Below are the code and all the weights of a small trained network. Each question names an input and a class and asks about switching units off, where a switched-off unit gives its printed mean instead of its output.

import numpy as np


def w(rows, s, z=0):
    codes = np.array(rows[::2]) - 128.0
    scale = np.full(codes.shape[1], s)
    scale[-1] = z or s
    return codes * scale


def f(y):
    return np.maximum(y, 0)


def log_softmax(a):
    a = a - a.max(-1, keepdims=True)
    return a - np.log(np.exp(a).sum(-1, keepdims=True))


def net(x, mask):
    res = np.array(x, float).reshape(1, 7) / 4 @ E
    y = f(res @ A[0][:, :-1].T + A[0][:, -1])
    res = res + np.where(mask, y, B[0][:, -1]) @ B[0][:, :-1]
    return log_softmax(res[-1] @ U[:, :-1].T + U[:, -1])


A, B = {}, {}
E = w([
[129,126,128,124,129],'x0',
[128,128,130,128,129],'x1',
[48,42,201,127,35],'x2',
[130,138,93,139,106],'x3',
[126,121,153,122,143],'x4',
[95,17,41,190,206],'x5',
[2,185,80,42,183],'x6',
],0.0067)
A[0] = w([
[53,163,105,63,132,157],'N1',
[150,125,141,108,162,122],'N2',
[65,88,85,152,178,126],'N3',
[99,135,84,122,125,186],'N4',
[161,118,94,102,98,98],'N5',
[107,125,102,61,116,162],'N6',
[134,101,106,159,138,87],'N7',
[112,137,125,111,129,160],'N8',
[103,96,153,118,100,46],'N9',
[90,70,99,141,178,96],'N10',
[90,136,132,124,155,148],'N11',
[125,206,164,108,87,93],'N12',
[162,156,123,121,161,21],'N13',
[197,96,146,150,98,170],'N14',
[116,66,80,170,200,81],'N15',
[139,173,159,108,90,93],'N16',
[191,153,79,146,225,15],'N17',
[225,78,154,163,96,169],'N18',
[107,86,103,155,144,55],'N19',
[28,164,103,79,149,150],'N20',
[11,43,160,127,13,17],'N21',
[105,114,152,146,99,34],'N22',
[85,98,155,117,76,6],'N23',
[189,215,137,119,183,53],'N24',
[141,221,183,81,55,99],'N25',
[121,155,150,135,118,122],'N26',
[213,92,150,151,100,159],'N27',
[151,123,141,170,115,161],'N28',
[125,150,137,113,110,124],'N29',
[89,50,70,187,187,82],'N30',
[190,190,102,115,202,38],'N31',
[156,57,102,160,140,132],'N32',
[182,165,87,132,197,22],'N33',
[170,208,161,58,70,52],'N34',
[66,150,116,80,142,158],'N35',
[16,197,102,92,188,125],'N36',
[72,84,156,129,63,7],'N37',
[114,161,139,106,120,139],'N38',
[220,120,149,187,135,113],'N39',
],0.011,0.0015)
B[0] = w([
[174,120,136,192,134,218],'N1',
[123,133,111,133,121,146],'N2',
[147,134,195,87,117,204],'N3',
[138,116,140,144,141,168],'N4',
[128,115,137,137,144,142],'N5',
[136,122,139,163,132,174],'N6',
[134,136,155,111,125,161],'N7',
[136,124,132,143,124,151],'N8',
[107,136,89,125,134,164],'N9',
[147,147,169,87,115,194],'N10',
[149,125,125,148,119,163],'N11',
[139,127,175,68,122,197],'N12',
[100,123,94,121,127,161],'N13',
[161,115,138,188,140,204],'N14',
[132,136,185,57,119,215],'N15',
[135,135,170,91,120,179],'N16',
[67,130,56,110,128,218],'N17',
[175,115,137,214,128,234],'N18',
[133,144,147,89,118,170],'N19',
[175,109,137,208,130,230],'N20',
[45,140,6,115,146,255],'N21',
[115,135,96,123,138,156],'N22',
[97,135,76,119,132,177],'N23',
[69,127,63,101,125,210],'N24',
[146,138,204,43,122,232],'N25',
[129,121,139,108,120,150],'N26',
[162,119,139,202,131,215],'N27',
[146,118,137,159,128,170],'N28',
[132,125,148,110,130,152],'N29',
[142,141,196,44,117,230],'N30',
[70,134,49,124,139,214],'N31',
[147,138,189,98,124,195],'N32',
[74,129,63,120,127,201],'N33',
[131,138,193,56,128,219],'N34',
[159,116,130,181,122,199],'N35',
[170,108,132,236,128,251],'N36',
[84,130,58,119,138,193],'N37',
[139,129,156,115,116,162],'N38',
[154,113,125,208,132,216],'N39',
],0.026,0.0086)
U = w([
[181,87,147,247,120,153],'0',
[125,151,206,51,94,210],'1',
[18,136,28,129,132,3],'2',
],0.012,0.00063)

Each question gives the input, the list of numbers given to net, and the class t.
The units are the neurons (one row each of A and B). Each row of codes is followed by its name. A weight is (code - 128) times the scale printed after its matrix; where a second scale follows, it is the last column's (A, B and U).
mask holds one flag per neuron, in row order. A switched-off neuron (its flag False) gives its mean, the last column of its row in B, instead of its output. The means were averaged over made-up inputs and are rounded, as every weight is.
A unit's drop is (log p(t) with every unit on - log p(t) with that unit switched off) / (log p(t) with every unit on - log p(t) with every unit switched off).
The circuit of an input: a set's keep is (log p(t) with only the set's units on - log p(t) with every unit switched off) / (log p(t) with every unit on - log p(t) with every unit switched off). Starting from the 12 units with the biggest drops (on a tie, the unit counted first), units are removed one at a time, each time the one whose removal leaves the highest keep (on an exact tie, the one counted first), for as long as the keep stays at least 0.8.
circuit, biggest first: the units of the circuit, biggest drop first
unit that matters most: the unit with the biggest drop
k most important neurons: the k neurons with the biggest drops, biggest first
drop when u is switched off: that unit's drop, to one decimal
input [6,4,3,-4,1,-3,1], class 1: unit that matters most	N31
input [-5,0,-6,6,5,5,1], class 2: 2 most important neurons	(N17; N33)
input [6,4,-6,0,1,8,8], class 0: 3 most important neurons	(N36; N20; N1)
input [4,3,-5,2,-2,5,-3], class 1: 4 most important neurons	(N21; N30; N15; N32)
input [-1,-8,-7,3,-5,4,7], class 0: 3 most important neurons	(N36; N20; N21)
input [0,6,-7,-6,4,8,-2], class 1: 2 most important neurons	(N30; N15)
input [-7,4,7,-3,1,-7,7], class 0: 2 most important neurons	(N36; N20)
input [0,7,-7,7,-5,7,5], class 1: 3 most important neurons	(N30; N15; N3)
input [5,4,-8,6,1,-5,6], class 2: 2 most important neurons	(N24; N31)
input [7,0,-7,0,-4,-6,1], class 2: 2 most important neurons	(N31; N24)
input [-2,2,-7,-7,4,-6,7], class 0: 3 most important neurons	(N36; N21; N20)
input [-4,-8,3,0,-5,-3,2], class 1: 3 most important neurons	(N31; N17; N25)
input [5,8,6,1,-4,6,-4], class 1: 2 most important neurons	(N30; N32)
input [-7,-1,8,-1,5,2,5], class 2: circuit, biggest first	(N21)
input [1,1,-6,-6,3,5,0], class 2: drop when N25 is switched off	0.4
input [4,-8,-8,-7,6,-3,3], class 2: drop when N27 is switched off	0.0
input [-5,-2,-2,1,-5,-6,8], class 0: drop when N36 is switched off	0.4
input [-8,-4,-2,-8,0,-3,1], class 1: drop when N21 is switched off	0.1
